Here are made-up things, facts about them, and rows of numbers that follow some of those facts. Name the thing behind each unnamed row.

How the things are related:
K_63 {ω=K_521, ρ=222}
K_3 {ρ=222, γ=K_658}
K_614 {ρ=83, γ=K_520}
K_168 {ρ=83}
K_929 {ρ=890, γ=K_369}
K_323 {ρ=222}
K_385 {ρ=83, γ=K_742}
K_673 {ρ=890, γ=K_758}
K_81 {ω=K_524, ρ=222, γ=K_971}
K_672 {ρ=222}
K_300 {ω=K_434, ρ=83, γ=K_521}
K_292 {ρ=310}
K_56 {ρ=890, γ=K_153}
K_988 {ρ=890, γ=K_385}
K_121 {ρ=222}
K_327 {ρ=501, γ=K_18}
K_423 {ω=K_920, ρ=222}
K_295 {ρ=222, γ=K_450}
K_18 {ρ=451, γ=K_170}
K_860 {ω=K_758, ρ=222}
K_732 {ρ=222}
K_915 {ω=K_979, ρ=890}
K_235 {ρ=83}
K_995 {ω=K_240, ρ=890, γ=K_945}
K_153 {ω=K_391, ρ=451, γ=K_620}
K_923 {ω=K_47, ρ=83, γ=K_732}
K_219 {ρ=890}
K_170 {ρ=222, γ=K_729}
K_723 {ρ=355}
K_236 {ω=K_683, ρ=222}
K_460 {ρ=451, γ=K_964}
K_639 {ρ=355}
K_715 {ρ=83, γ=K_387}
K_452 {ω=K_940, ρ=890, γ=K_608}
K_589 {ω=K_724, ρ=83, γ=K_138}
K_353 {ω=K_87, ρ=222, γ=K_839}
K_522 {ω=K_658, ρ=451}
K_821 {ρ=310}
K_186 {ρ=222}
K_613 {ω=K_205, ρ=451, γ=K_683}
K_70 {ω=K_195, ρ=890, γ=K_275}
K_46 {ρ=890, γ=K_323}
K_771 {ρ=890, γ=K_979}
K_80 {ω=K_125, ρ=222}
K_302 {ρ=355, γ=K_80}
K_620 {ω=K_157, ρ=310}
K_595 {ρ=83, γ=K_3}
K_663 {ω=K_329, ρ=83}
K_247 {ω=K_236, ρ=355}
K_789 {ρ=890, γ=K_863}
K_224 {ρ=451, γ=K_699}
K_148 {ρ=451}
K_920 {ρ=222}
K_839 {ω=K_800, ρ=890}
K_240 {ω=K_452, ρ=83, γ=K_587}
K_587 {ω=K_460, ρ=222, γ=K_500}
K_138 {ρ=355, γ=K_910}
K_520 {ω=K_789, ρ=501, γ=K_715}
K_808 {ω=K_300, ρ=355, γ=K_771}
K_804 {ω=K_387, ρ=501}
K_645 {ω=K_822, ρ=83}
K_391 {ω=K_229, ρ=355, γ=K_982}
K_47 {ω=K_369, ρ=451}
K_971 {ω=K_915, ρ=451}
K_810 {ρ=83}
K_834 {ρ=501, γ=K_205}
K_126 {ω=K_235, ρ=451}
K_231 {ρ=451}
K_945 {ρ=222}
K_450 {ω=K_699, ρ=890, γ=K_929}
K_404 {ω=K_136, ρ=451}
K_141 {ρ=451}
K_66 {ω=K_148, ρ=83}
K_369 {ω=K_742, ρ=501, γ=K_673}
K_157 {ω=K_308, ρ=83, γ=K_168}
K_402 {ω=K_810, ρ=310, γ=K_435}
K_752 {ρ=222}
K_97 {ρ=890, γ=K_391}
K_308 {ω=K_613, ρ=222, γ=K_165}
K_87 {ω=K_224, ρ=310}
K_979 {ω=K_663, ρ=890, γ=K_923}
K_202 {ω=K_522, ρ=890, γ=K_295}
K_521 {ρ=83, γ=K_795}
K_779 {ω=K_70, ρ=890, γ=K_595}
K_330 {ω=K_303, ρ=222}
K_446 {ρ=501, γ=K_613}
K_50 {ρ=890}
K_190 {ω=K_330, ρ=83, γ=K_157}
K_209 {ω=K_153, ρ=222, γ=K_753}
K_910 {ω=K_953, ρ=890, γ=K_190}
K_329 {ω=K_713, ρ=890}
K_498 {ω=K_681, ρ=222, γ=K_338}
K_964 {ω=K_353, ρ=83}
K_560 {ρ=501}
K_303 {ω=K_752, ρ=501}
K_795 {ω=K_595, ρ=83, γ=K_302}
K_753 {ω=K_620, ρ=355, γ=K_300}
K_951 {ρ=355, γ=K_452}
K_681 {ω=K_126, ρ=451}
K_191 {ρ=890}
K_338 {ρ=890, γ=K_402}
K_822 {ω=K_860, ρ=222, γ=K_136}
K_608 {ω=K_214, ρ=222, γ=K_940}
K_125 {ρ=83}
K_816 {ρ=222, γ=K_330}
K_652 {ω=K_402, ρ=501}
K_25 {ρ=890}
K_165 {ω=K_239, ρ=83, γ=K_524}
K_500 {ω=K_46, ρ=222, γ=K_236}
K_940 {ω=K_498, ρ=222}
K_239 {ρ=890}
K_434 {ρ=501}
K_683 {ρ=222}
K_220 {ω=K_995, ρ=501}
K_524 {ω=K_863, ρ=222, γ=K_219}
K_435 {ρ=222, γ=K_97}
K_729 {ρ=222, γ=K_240}
K_863 {ω=K_608, ρ=355, γ=K_800}
K_699 {ω=K_241, ρ=222, γ=K_822}
K_713 {ω=K_190, ρ=451}
K_885 {ω=K_18, ρ=890, γ=K_995}
K_903 {ω=K_839, ρ=222}
K_275 {ρ=890, γ=K_202}
K_742 {ρ=501}
K_724 {ω=K_976, ρ=890}
K_658 {ρ=890, γ=K_353}
K_636 {ρ=222, γ=K_5}
K_953 {ρ=83}
K_758 {ω=K_50, ρ=222}
K_214 {ω=K_910, ρ=222, γ=K_867}
K_5 {ω=K_220, ρ=222, γ=K_816}
K_205 {ω=K_435, ρ=310}
K_800 {ρ=83, γ=K_308}
K_982 {ρ=890, γ=K_810}
K_976 {ω=K_191, ρ=83, γ=K_988}
K_467 {ρ=890, γ=K_224}
K_867 {ρ=83, γ=K_241}
K_387 {ω=K_885, ρ=890, γ=K_148}
K_756 {ω=K_276, ρ=83}
K_781 {ρ=83}
K_229 {ρ=355, γ=K_70}
K_195 {ω=K_292, ρ=451, γ=K_808}
K_241 {ρ=355}
K_741 {ρ=83}
K_136 {ω=K_923, ρ=222, γ=K_460}
K_335 {ω=K_587, ρ=83, γ=K_953}
K_27 {ρ=222, γ=K_214}
K_276 {ρ=83}
K_135 {ω=K_5, ρ=83, γ=K_276}

Known rows:
K_713: [ 12  13 -13 -17 -23   2   0  -1   8  26 -13 -15 -16 -23   2  -1  40  28
 -16  -3  -8  16   3   1 -27  11  -9 -14  10]
K_165: [ -9 -10   6 -10   8  11  22   8  -2   8  -8  15  25   1  -9   1   4   9
  13  13   4 -14   3   1   3 -26   9   3  11]
K_964: [  6   7   7  -9 -21  -2  -9   8  22   6   0  -3  -3 -17   4  14   7  13
  -9   6  -4  11   3   9  10  -2 -19   4  -6]
K_652: [-12  19   1   2 -14   5 -22   6   2  -8  11 -11 -16   0   3  18   7  16
  -9   4 -16  15  11  -2   5   8 -34   2  -1]
K_500: [  5 -14  -5  -4  21 -20  16   4   4   0   8  -6  42  -4  -1   2  -8  -2
   3 -20   1  11   7  -9  -4  20   1   5  43]
K_81: [  0 -10  -5 -24   6   1  18  -5  -3   1  -4   5  12   9 -14  -4 -12  -9
  -1   2   8   5   2  -3   1   3  -3   4  29]
K_779: [ -1   0 -10  -1  17  22   7   9 -26  -2  -1  -2  13  14  -9  -2  19  -9
  14  -1   5   0   0  -1   5  -6   5  -2   8]
K_329: [ 17   9 -22  -6 -14  18 -13   1 -11  20  -1 -15 -15 -10   6  -1  44  27
  -6   3 -18  25   7   6 -21  10 -16 -13   3]
K_369: [ -4  48   4  18  21  54  -3  -5 -30 -35  -7 -44  16  20   1  22 -16   0
 -22  39  11 -27 -21   3   9  19   9  24  22]
K_860: [ 10   7   1 -16 -11 -10  -9   1  22   7  12 -12  -8  -8 -10   6  -3  10
 -12   7  -7  21   5   5  16  10 -23   5  10]
K_839: [  7  13  -4   0  -5  10 -22  10  -4   5   6 -12 -14  -1  -2   7  22   4
   3  -2 -11  24   1   6  13  -1 -19  -2 -17]
K_214: [ -8 -28  -6 -38   0  13  26  -7 -19   0 -32  12   5  21 -25  -1 -32 -30
  -6  -9  12  23 -11 -12   3  -8  -6   8  20]
K_136: [  0  -2   8  -4  27  17  21   2   1   8  18 -24  24  12 -31   1  -1  17
   4  34  -7 -10  -3  -3  26 -16  23  16  29]
K_323: [  7  -4   4  -2  -6 -24 -18 -13  21   7  13   0 -20  -5   2  -8 -19   8
  -8   2 -14  15   4   4   2   7 -10   0 -14]
K_97: [ 13 -40 -26  12 -27   3  16 -15 -22 -30  28  -1 -46  31 -13 -20  20 -49
  -6 -10  23 -27  -5 -10  -5  20  27 -12  14]
K_18: [ -4 -14   1  21  25 -20  11   7  -3   4  -9 -10  32  -9   7  -1  -4  -9
   7 -34   4  -2 -10 -17 -14   9  31  -2   5]
K_302: [ -8  -7  11  15  -4   7  19   5   3   5 -14  18  11 -10  10   4  -8   5
   8   4   4 -27  -5   0  -9 -25  24  -2 -12]
K_239: [  5   3  -2  18  -1  -1 -30   0  -5   3   7  -6 -23   2   7  -5   4   2
   5  -4 -17  17  -2   3   6  -3  -5  -5 -41]
K_729: [  5 -28  -4  23  35 -41   9   3   5   2  12 -11  58  -9  16   1 -23  -5
   6 -42  -9  14   4 -19 -15  28  17   3  33]
K_27: [  0 -17  -2  -3  15 -12  11 -14  -2   1   4   9   7  11  -5 -17 -23  -5
   4   2   2  -9   1  -4  -6   1  14   0  11]
K_741: [  7  -2   9   7 -18 -12 -17  -1  22   3   2   1 -12 -13  13   3 -11   9
  -9   2  -8   3  -2   7   0  -1  -4   1 -28]

Which thing is each row?
No name comes twice in this set of rows, the named rows included.
[-15  -3 -18  -8  19 -24  23  43  13  32  18  45  28  -1 -29 -11 -14   6
  20   3  35 -14  28   7  21 -23 -36 -13  26] : K_308
[ 10   4   2 -13  -8 -19 -10   0  23   7  13 -10  -1 -11  -1   5  -2  10
  -9  -4 -10  27   8   4   8  14 -24   3  12] : K_236
[  7 -11 -15 -15  -6  17  31   0  -6  14 -12   5  25  -7   2  -3  25  21
  -4   9   4 -14   7   2 -30  -2  10  -7  40] : K_190
[  0  -3   3 -11  -2   6  17   3   2  -6  -5   6  22  -3   2   5   5  -3
   2   4  12 -13   1   3   0  -3   5   6  21] : K_135
[-10   1   5   2  -7  12  30  22   6   7 -12  21  24 -14   0  14   7   4
   8   5  18 -26   3   2   0 -23   5  -2  12] : K_753
[  4  -5 -22  -5  13  29  16   4 -32  12  -5  -3  14  10  -7  -8  36   9
  10   3  -3  -1   4  -2 -16  -6   9 -10  23] : K_979
[ 15   3 -12 -24 -17  -8  -3  -9  16  19   6  -8 -10 -13   0  -4  16  27
 -16   7 -13  23  13   7 -15  16 -23  -6  24] : K_330
[  9  -8   6   9 -27 -14 -16  -5  23  -1   8   0 -22 -11  11   2  -8   2
 -14   0  -4   1  -2   5   1   4  -2  -1 -23] : K_810
[  4 -25  -3  18  33 -36  10   0   5   2  11  -8  51  -6  13  -2 -24  -5
   6 -34  -8  11   4 -16 -14  24  17   3  31] : K_170
[ -7  17  -8   0 -19   8 -18   1  -3  -1   7 -12 -17  -2   8  14  18  27
 -13   5 -20  14  14  -3 -11  12 -33  -4   7] : K_303
[ -7 -31  -6 -39  -4  15  23  -7 -18   1 -36  11   1  21 -26   0 -36 -31
  -8 -11  11  27 -12 -13   3  -9  -8   8  16] : K_608
[  7 -25 -18  14  -7   7   6  -8 -24 -18  15   0 -26  24  -7 -16  12 -31
   3  -7  11 -17  -5  -7  -3   8  22  -9   1] : K_982

The same things again, as new rows of numbers:
Known rows:
K_885: [  1 -25  30   7 -21 -16 -49  -1 -39 -21 -10 -24 -19 -14   3]
K_758: [ -6  31   3 -25  31 -13  12  -3  -1 -10  24 -10  27   1 -10]
K_81: [-23 -20  26   5  -2  -9 -48 -13 -25  -9 -34 -16  -1  14  14]
K_945: [ 13  13  17 -39   3 -17   6 -16  -5 -30  35  -8   8 -27 -13]
K_863: [-25  -8  13  -2  20  18  -5  -1  -6  -8   4 -31   0 -18  22]
K_608: [-10  -4  26  19  35   3  32  -4   4  13  19 -47  20  61  20]
K_741: [-10  -5  18   6  17 -15 -15 -22   7 -20  19  -2  11 -33  -4]
K_498: [  6 -17  29  21 -33 -15 -44 -11 -35   1   3  -4  -2  32 -13]
K_56: [-40 -37   9  -3   6 -10 -56 -25 -17 -25 -56  26  -4 -44  18]
K_353: [ -1  17  13  27  32 -25  17  -7  -2  12  23 -19  12  49   2]
K_753: [-31  11  -3   3  28  -7 -29  -4 -10 -15 -13   8  -3 -31   8]
K_202: [ -9   0   6   3  18 -15 -16  -2 -16  -8   1 -10   4 -18   0]
K_713: [-11  22  -3  -4  19 -27 -49 -25 -16   0  14 -30 -16 -60  22]
K_450: [ -9   1   5   1  19 -15 -12  -1 -14  -8   1  -9   4 -19   0]
K_302: [-26  -3  -1  -1  26  -7 -14 -21   4 -17  -2  20 -10 -42  12]
K_756: [-13   8  14   8  14 -11 -28  -9  -3 -12  16 -14  19 -26  -5]
K_434: [-16 -14  14   1  11 -24  12  -9  -2 -16  15   8 -17 -46   1]
K_3: [  3   3  18  27  32 -31  30 -25  10   5  28  -3   0  34   6]
K_338: [ 12 -13  20   0   2 -23   2 -14 -11 -20  24 -10 -13 -19   1]
K_446: [-53 -33   8  22  22 -20 -16 -19  -1  -6 -37  31 -16 -41  18]
K_224: [-11   7   9   8  21  -8 -12 -31   2 -13  15   5 -19  -2  20]

Rows to name:
No name comes twice in this set of rows, the named rows included.
[ 11   0  29  -3   1 -27   0 -18 -10 -22  20 -10  -7  17   0] : K_435
[-41  38  -9  15  50 -10 -31  -7  -3 -20 -36  25  -3  29  19] : K_613
[  8  35  -9   6  24 -13  27  -7   4  17  54  15  37  24 -33] : K_940
[  5  10  16   2   0 -12 -15   0 -19 -13  32 -24 -19 -23   1] : K_391
[-20  -3  18  -9  22   3  -8  -5  -8  -5  -8 -26  17  18  13] : K_524
[-15 -33  28  34   2 -32   0 -12  -9  -5   2   3 -32 -14  13] : K_327
[-24   1   8  19  37 -16  -8 -26  19 -10  10  13  19 -23   2] : K_715
[-34 -15  16  16  11 -14 -52 -16 -21  -5 -45   2   6  18  13] : K_209
[-33   0   0  13  30 -19   7   1   0   3   0   7   0 -34   1] : K_520
[ -3   7  13  15  21 -13  -4 -30   3 -10  28  -1 -22   9  17] : K_18
[ -3  10   4  22   2  -7 -21 -10  -5   4  38  11  31  -8 -32] : K_240
[-10   7   4 -27  20 -18  27  -1   6 -23  32  10  -5 -69 -11] : K_742

